Each row is followed by its class number.
[ -84 -187  578  393   -7   97   -8  113 -126  118 -306  254   28 -231
   80  243  375  399  -62  272 -200  111  131   -8  -69  -76  446 -229
 -110  132  107  140  124 -163 -254  103 -406] => 1
[ 197  399   43   74  249  -43 -365   21 -183  142   -1  321  466 -163
  220  -52 -161  -14 -240 -114  -33   48  510 -293 -604  149  -60  226
  280  292  519 -306 -124 -257  150  233  109] => 4
[  91 -107 -227 -202  100  190  313    8   81  372 -225  -95  395  446
   35 -542 -120   23   72   43  783  168   39  -55  360  147 -156  238
   43  -22   22  -99   13  152  158  183   96] => 0
[ 242  399  161   15 -269   81  147  -91  176    7  157  224  -28  143
  -65 -286  334  165  111   63  482  181  113 -168  -37   88   69  -44
  -70 -358   77  -22   22  200 -101  122  -21] => 4
[-650   52  198 -129 -333   95   42  277 -181  263 -140   14  212  447
  269 -545  476  106  100  219  647  560  210  -96  703  586  -35 -366
  128 -250 -244 -274  160 -301 -131   83  119] => 7
[-620   51  223  375 -178 -148    4  -98 -175  403 -104  211  214    1
   91 -430   52  148  453  195  201   68  192 -458  -91 -189  104 -132
  261 -491 -230  126   76 -220 -611  368  124] => 2
[-195 -136   27 -275 -500  204  392  167   93  -82  201 -353 -245  -56
 -110  247  268  -71 -241  197 -109   25   73  281  231   35   99  -45
  237 -115 -291  -50  156 -117  -48  -46 -271] => 3
[-433  327   78  -20 -194  -97  -94  178   33  116  172  -71   34  205
  361  -19 -218  -12 -146  214 -394    8  100   83  -98 -355   35 -159
  -20  236 -146 -134  190  353    7   48 -207] => 6
[ 157 -161   15  108  226  -45 -190   79 -234   98 -306 -120   69  249
   91 -510 -393 -246  103  -64  407 -101 -225  255   59   20 -650  108
 -356  181 -178  -80 -110  412 -243  -63 -296] => 6
[  24  452   57 -115 -230   19 -218 -154  153 -134  237  194  -88   49
   13  -86   29  118  144  224   69   71  101   -2  -94    5 -244 -235
 -350 -187 -250   49  208  387 -375  -12  131] => 6
[ -89   70  282  258   36  162  116 -213  -64   18  -79 -125  -30  -65
   18 -444  -50  571   59 -133  394   55 -281  370  -48  -23  -89  114
  314  -39  -38  570  -38  273  -73 -358  -57] => 0
[ 202 -235  251 -103 -154  -94 -330 -178 -341  198 -114   55  209  173
  424   45    1  506 -223   42  551  -88  238 -212   72  127 -347 -128
 -565  -46 -212 -320  -21 -114 -487  493  208] => 5
[-158  444  173 -232 -765  -35 -336  -47  153  -98  388   95  120   57
 -128  547 -267  378  253  352 -115 -132  211  -37  159  174 -508 -125
 -331  -33 -303 -249  -50   67 -407   43   96] => 6
[-243  502  249  147 -277  322 -209   21  514 -117   -1  136  228  585
 -313  -20 -160  -25  164  636 -126   64  -18  208  318  239  -21 -343
 -344  146   25 -427  129 -109   85  269 -522] => 0
[ -68  564 -138  141 -298  116    6   25   57  -33  174  179   95  566
  157 -320   87  194 -340  128  506  396   12  350   95  223  173  108
 -229 -261   57 -144  403  -86  601 -348  349] => 3
[ -96  160  143 -451 -591  399  370  151 -124   54  235 -268 -158  219
   34  -44  272 -299  -47  182  459  221 -254  272  536  -31 -221  133
  385   89 -163 -293  237   29  150 -424 -216] => 4
[-220   41   12   68 -269 -203 -172  -95 -326   -3  158  275  251    5
  216  312 -145  561 -332  -34  114  -94  452 -367 -305  109   43  -16
  272 -205  -36   57 -421 -247 -221  308  130] => 2
[ 298   17  186 -414 -167  260 -245    0 -746  192  327  210  111  269
  -35  325  -22  -99  178   32  186  -31  544 -498 -271 -285 -354  166
  499  118   76 -390  -87   99 -237  390 -316] => 6
[ -31  -54 -398 -416 -247  425   55   27 -182  -91  108   34  157  131
  -89  190 -449 -458  235  377 -394  195 -177  332  363 -476 -330 -181
  221  233 -313 -251  123  398   65 -402 -351] => 7
[-548  149 -232  208 -396  -54  702   91  213  -55 -116 -169  160  236
   77 -521  -39 -230  -81  146  136  263 -376  365  175  409  260    7
  155 -220 -302  163    4 -126  582   91 -285] => 7
[-271  -19  314   -7  389  -85  -91 -270  318  139    2  218   64 -239
 -127  -87 -101 -526  -28 -184 -787 -258  -21   37 -184  276  217   61
  176   80  470  344   64 -263 -165  315 -231] => 1
[  31  177  -87  128 -153  -33  -63    3  207  117 -108   90  188  215
  205  -56   51  295  147  189   54  109  395 -279  351  -27   -7  -80
   93   15 -112 -322  166  289 -120  332 -132] => 7
[-375  158  178  241  147  -26   75  149  115  227  109  234  256   -8
  281 -428  180  575 -113  -85    4  129  179   41 -212  224  489 -124
  152 -259  113  368   35  -61    8   48   23] => 1
[-671   61  464  302 -516  -79 -206  500 -720  172  -51  172  260   91
  364 -199   44  832 -145  358  391  322  -13 -132   35  161  -47 -398
  249 -180 -407  -55 -338 -441 -130  -44 -485] => 2
[-149  -70 -403    3  -45 -305 -142   64 -201  195 -279  184  155  208
  230  -31   28  103 -122   59  440  154  146 -445  369   41  -80  138
   83 -194  -66 -103 -300  135   95 -168   29] => 3
[-166  114  277  134   -3   40  157   50  294  -29   31 -316 -147 -104
 -160 -154 -105 -242  203  -22 -233  115 -227  101  288 -140  -54  -86
  188  199   13  -14  144  -30  -59  -11 -122] => 7
[-100    2  159  -18  -84  234 -142 -362  -50 -126  -17 -204  -74  -88
   76  432  295  335   17 -275  491  -60  194  217 -368  459  -55  -60
  317 -103  -67   -2  152 -520 -242  191  521] => 8
[-300   -3 -201  -33 -178   80 -108  -25 -159 -122  232 -226   -8  -51
   63  607   66  311 -381  -69  189  -60  192  149 -186   55 -214   97
   22  275  -16 -109 -134   17  305  150 -244] => 3
[-286  418    8  443  309 -391 -436 -438  493  122  -28  412  104  189
  325 -188 -166  534 -241 -102  -93 -137  228  213 -337  205  -97  -81
 -563 -294  283  153    9  227 -142  100 -205] => 2
[-220  -38  -25  337  204 -250 -257  256 -574    1    9  -11  269  183
  399 -345 -188  666 -129  -48  -11   19  120 -143 -296   81  -38 -152
  182  232   20   11 -235 -295  130  183   38] => 2
[ -42 -420   54  -19  113  135   25  -21  -69   38 -254 -221   67  161
 -114 -566  186  247 -530  -27  381  217 -342  474  827  199  137  177
   19  -48   66  145 -242  -42  574 -544  124] => 5
[ -12 -288  418  285 -273  -47   90  -17 -217  102  269  302  -29 -356
  -19  292  535  608 -210 -199    6  -46  179 -236 -292  362  335  -67
  284 -679   66  506 -278 -284 -132  441  -53] => 3
[ 307  -74 -382 -122  103  226  333 -524  538 -198  -21  -87   49 -131
 -173  -37 -126  -82  145 -223  326 -173 -130  260  -53  295   11  316
  155 -273  226  351    1  207 -274  -86  178] => 1
[ 481  -27 -323  347  -93  176  374 -412  468  -38  149 -132   94 -181
 -114 -265 -215 -104  490 -275  126 -298 -517  191  129 -296 -227   57
  -92   86   23  295   50  628 -325  119  456] => 4
[-112  222  408 -256  -25  -39 -536 -100 -172  152 -147  325  -27  360
 -407 -425  169  349 -257  392  105  297   48 -155  374  178  -70 -119
  245 -479 -141 -196   41  227  -78 -409 -577] => 6
[-166  660  121  171 -135  -56 -196   59  242  -70   21  215  235  157
  -97  165 -227 -263  -41  280 -178  193  -42 -134  -40  111    7 -153
  -41   95 -165 -382 -103  -83  232 -140 -150] => 3
[  69  173  337  376 -126    9   -7 -314  208  -73 -274  115    5 -139
 -130   25  -53  493  394 -232  225  -83 -187  208 -233  332  -19 -131
   50  -85  127  343 -185  -35 -211   21   12] => 5
[ 116 -358 -345  369  203 -134 -206 -317    9 -145 -407  251  210  158
 -298  -27 -253  132  382  -99   88 -219 -530  248  -11   15  113  101
 -139  -22  280  135 -226  201   50  -50 -152] => 5
[-284  -27  235  -66   94 -181  -70  169 -417  345  208  447 -138 -111
   40 -200  269  -91  231 -122 -194   44 -122 -121 -644 -365  266 -186
  233 -462   81  237  131   39 -253  -18 -342] => 1
[ -38  128 -213 -253  138  169  314  -96  264 -282   94 -330  -58 -103
   15   91  -87 -189   22 -156 -232 -190  -92  416 -451  251  -96  -44
   11  538  209   86  -17   54  209  169 -242] => 6
[ 179 -237  148   32 -244  228  343 -102  117 -237 -215 -505   82 -109
 -468 -156 -103  376 -111 -130  756  171 -210  320  170  709 -465   81
   96  -38  122   93 -114 -379   92  146  448] => 5
[ 207 -180 -321  705 -270 -260 -158  239 -215   78  -58  117  402  195
  328   73  205  518 -211   64  588  176   26   79  133  109  -42   18
 -104 -125  -52 -141 -528  239  127   62  234] => 6
[ 307 -227  -93  144 -500  -74  123 -146  -44  -43 -165  105   -6  138
  140  169  372  474 -216  185  429   61  365  213  311  -22  464  -50
 -420 -267 -352  265 -260  -78 -239  125  464] => 4
[-267  183  578  246  365 -308 -410 -158   92 -101   46  248    9 -147
 -199  211   -2  816  143 -151 -495 -169  116 -110 -604  440  337 -327
 -326 -247   87  434 -263 -333 -265  -52  108] => 4
[ 199   64  154    6 -403  299  387  113  -26    1   43 -161    7 -141
 -245  421   10 -154  263   68  197  101 -258   64 -121 -105   58  147
 -115  259   77   49   87  128  226  -32  -48] => 0
[-314  194    9 -281  200  187   57  -93  -31 -158  -14 -146  -44  227
  144 -344 -419 -244  127   58 -132 -164  299  -89 -121  -76 -386  -39
   77  370   -5  -67 -100 -276  165  517 -415] => 8
[-276 -355 -339 -177  199 -404 -134  103 -396 -179 -449  123   -3   64
  662 -172 -337 -440 -281  187 -365 -257  160 -352  -58   30  116 -148
 -458   86 -396  175 -364 -271    5  507 -168] => 7
[ 289 -260 -352 -444  -46  239  -72 -151 -509  174  159   50  204  264
  176  -18  -44  -72 -104  148  293  118   60  122   81 -370  -83  320
  260   -7   66  -60  169  289   97   42 -192] => 7
[-499 -154   85  442  -65  105  -90  244 -322  160    8   56  189  266
  116 -211  290  885 -246  -70  186  262 -257  551  225  130  268 -116
   77  -86   29  -17 -133  -36  709 -574 -159] => 6
[-269   34   25  -58 -327   35  547  326 -153  148  393 -461 -243  330
  117 -361  -12 -256   86  112  308   26  -74    9   60 -568 -485   14
  -16  244 -167 -103   61  274  120  478 -423] => 0
[-133  356  223 -164 -439  156  -24  166   19   14  327 -259   74   21
 -327  157  182  140 -414  266   83  238  208 -161  211  352 -261  153
  427   33  -83 -411   70 -147  581  275 -333] => 4
[-494  185   45  107  -35    7   83 -183  330   22 -270   93  133  572
  188 -735  185  377  -17  367   78  348  175  345  450  530  350 -271
 -556 -297   69  215   49   -1   79  -14 -485] => 3
[ 701  -62  176  521 -206   69  184 -232  290  191  -61  -93  460  281
 -103   50   20  428 -310  225  345  -86 -251  392  197  126   99  240
 -289  108   24 -138  113  -67  203  276  414] => 5
[-140 -294  285  566  261  -46   20   55 -250  173 -500  -44  384   94
  222 -602  297  443 -128  124  535  150 -137 -160  101  279  233 -195
   72  166  102   38 -209 -395  -55  443   54] => 2
[-369  204  227  148  201  -92 -355 -143  245   95 -302  164  128  406
  434 -269  165  351 -114  287   52  140  565 -232  241  537  402 -199
 -202 -323   54   65  -52 -379 -155  270 -108] => 5
[-266  205 -197 -414  167  -98  -11  100  -16   95  135  111   75  450
  227 -669   26  -25 -459  -32  111  281  -32  457  133  -63  -42 -151
 -146    1   50 -138 -115  304  394 -437 -150] => 4
[-288 -120 -173  -32  166  -12  -78   93 -186   38  -54   76  344   98
  249 -469 -216 -176   91  290 -108  268   50 -238  477 -108 -246  -52
  -71   79  -87 -279 -336  296 -188 -307 -545] => 0
[-493   17   46  112 -488 -310  -54 -115  181   82   17    7   95   53
  276 -210   85   96 -294  450 -279  224   30 -131  502   17   27 -250
  256 -472 -288 -133  -23 -260 -139  218  200] => 0
[-444 -142 -364  288  169 -397 -291   37 -505  149 -125   71   30  398
  569 -126   76  441 -131   29  128   38  898 -489  -19 -309  -14 -119
    4   56  -81 -141 -387   18 -226  442 -262] => 4
[  14  147  -74 -145  -13  -68   22 -138  251  127 -101  -72  185  111
 -233 -452   67 -120 -366  244   74  276  -29  110  242  172  139  113
  190 -216  -61  -42  246    2  287   98  149] => 7
[-116 -168  349 -425 -331   19  306   43  -97   96  282 -219  -84 -138
 -363   98  -93 -643  135  358 -417 -116 -177   17 -157 -316 -390  -25
 -224   18 -254   61  175  301 -330  377 -264] => 1
[ 298   96   39  180 -192  146 -168 -118   41 -127  -57   57  254  -72
 -109  628  -23  413 -475   37  -32  -74  308  174 -303  287   80   97
   39  112   74 -332  -70 -116  202    9   62] => 4
[ -48  351  369 -277 -378   59  269  135  430 -117  172 -347   49  307
 -135  -92 -228 -205 -243  322   33   68 -433  474  188  300 -245 -105
 -535  262   14 -212   75 -345  364  164  -36] => 3
[-400  291    1  117  -70  114   17  158  163  183   69   84  103  627
  -72 -419 -183    4  479  176   78  263 -263  374  354 -260  -85 -144
  -65   46   34 -271  182  277  264 -233 -413] => 6
[-409  218  176  -60  270 -260 -159 -253  558   36 -333  154  163  536
  380 -225 -102  -44  109  238  -92 -322  280   36 -114  478   -7 -331
 -897   63   71    4 -192 -193 -151  819 -168] => 2
[ 178 -393 -177  113  217  166  -62 -131  265  -46 -417  196   19  -22
  125  -74 -106 -417  -87    0 -615 -251  223   74  599 -284  380 -167
  -95  434  129    7 -165  204 -261  165 -306] => 1
[ 127   30  397  311 -182  159  -38  194  -37  -40  209  -17  -54 -214
 -430  892   87  175  191  -34 -148 -182 -151 -224 -300 -263 -147   21
  513  195  239 -306 -147  -58  156   94 -168] => 4
[ 381 -364 -144 -227   37   88  800  167 -248   57 -185   32  -62 -427
 -123  -85  154 -529  -62 -439  194  134 -300  147 -276 -185  255  319
  552  179  101  126  -23  233  152 -298 -151] => 6
[ -22  218 -131  420   11  -87  325 -364   55   79   39 -166   -3  282
  338 -561   27  108  227 -286  513   14 -494  215 -303  150  -64  144
  135 -235  198  310  113   55  151  -45  318] => 0
[-364  227 -363  257 -300 -517  -76   46 -203  213 -283   40  155  490
  765 -371   92  597  -91   -3  500  139  419 -169  -99  396  189 -183
 -131 -303 -152   86 -421    2  -59  162 -141] => 5
[ -99 -124  -15  291  375 -135 -286 -144  300 -200   18  264  135  117
  183  237 -200 -436  185  201 -526 -302  199 -254   24 -239  322 -122
 -551   -6  -21   83  -67 -197 -313  533  512] => 7
[ 201 -203  301  -25  176  -86 -329 -114  -58  202   26   71  175  307
  230 -206  355  254 -295  205 -145 -104   19 -170  107   29  104 -146
   43  -82  135 -118  183  176  -53  492  368] => 6
[-109  -86   62  704 -173  194  240   10   29  -14  -67   58  270  -38
 -320  105   26  314   49  -57   10  132 -432  385   17  184  206  -62
  322   15   25  167 -169  -30  456 -132    7] => 6
[-179  352  126 -112 -465   86   19  -63  259 -154  342  -83  120   14
  301  269  125  697   51  123  212 -192  507  -86 -140  393 -172 -188
 -397  -39 -126   -8 -188 -183 -125  503  349] => 2
[ 227 -498  113  -16   59   41 -490 -321 -172   20 -482    0  -54  196
  -21 -169  131   -6   83  113  601  -55 -118   -6  428   55 -326   34
 -217 -264 -113 -149  146   94 -417  400   67] => 3
[  55   98   27  335 -258   43  209    3  257 -137  100 -198   43 -254
  -18 -343 -199  -16  -23  120 -113   71 -390  253  145 -268  -46    7
   97  -21 -127   68 -114  448 -134 -211 -276] => 6
[ 209  118 -183 -136 -553   90   -7  342   -3  -55  153  -87    7  486
  -37  170  160  -15 -387  482  196  303  173  314  483   68  -95   74
 -207  -45 -191 -571   55  355  347  -72 -899] => 7
[-614  141 -150   52  234 -328    8  177 -149  -39   11   37  137  209
  584 -365 -551  103   52  -23 -163 -204   51  -42 -230 -141 -264  -84
 -443  237 -163  128 -362   49   -4  -78 -161] => 1
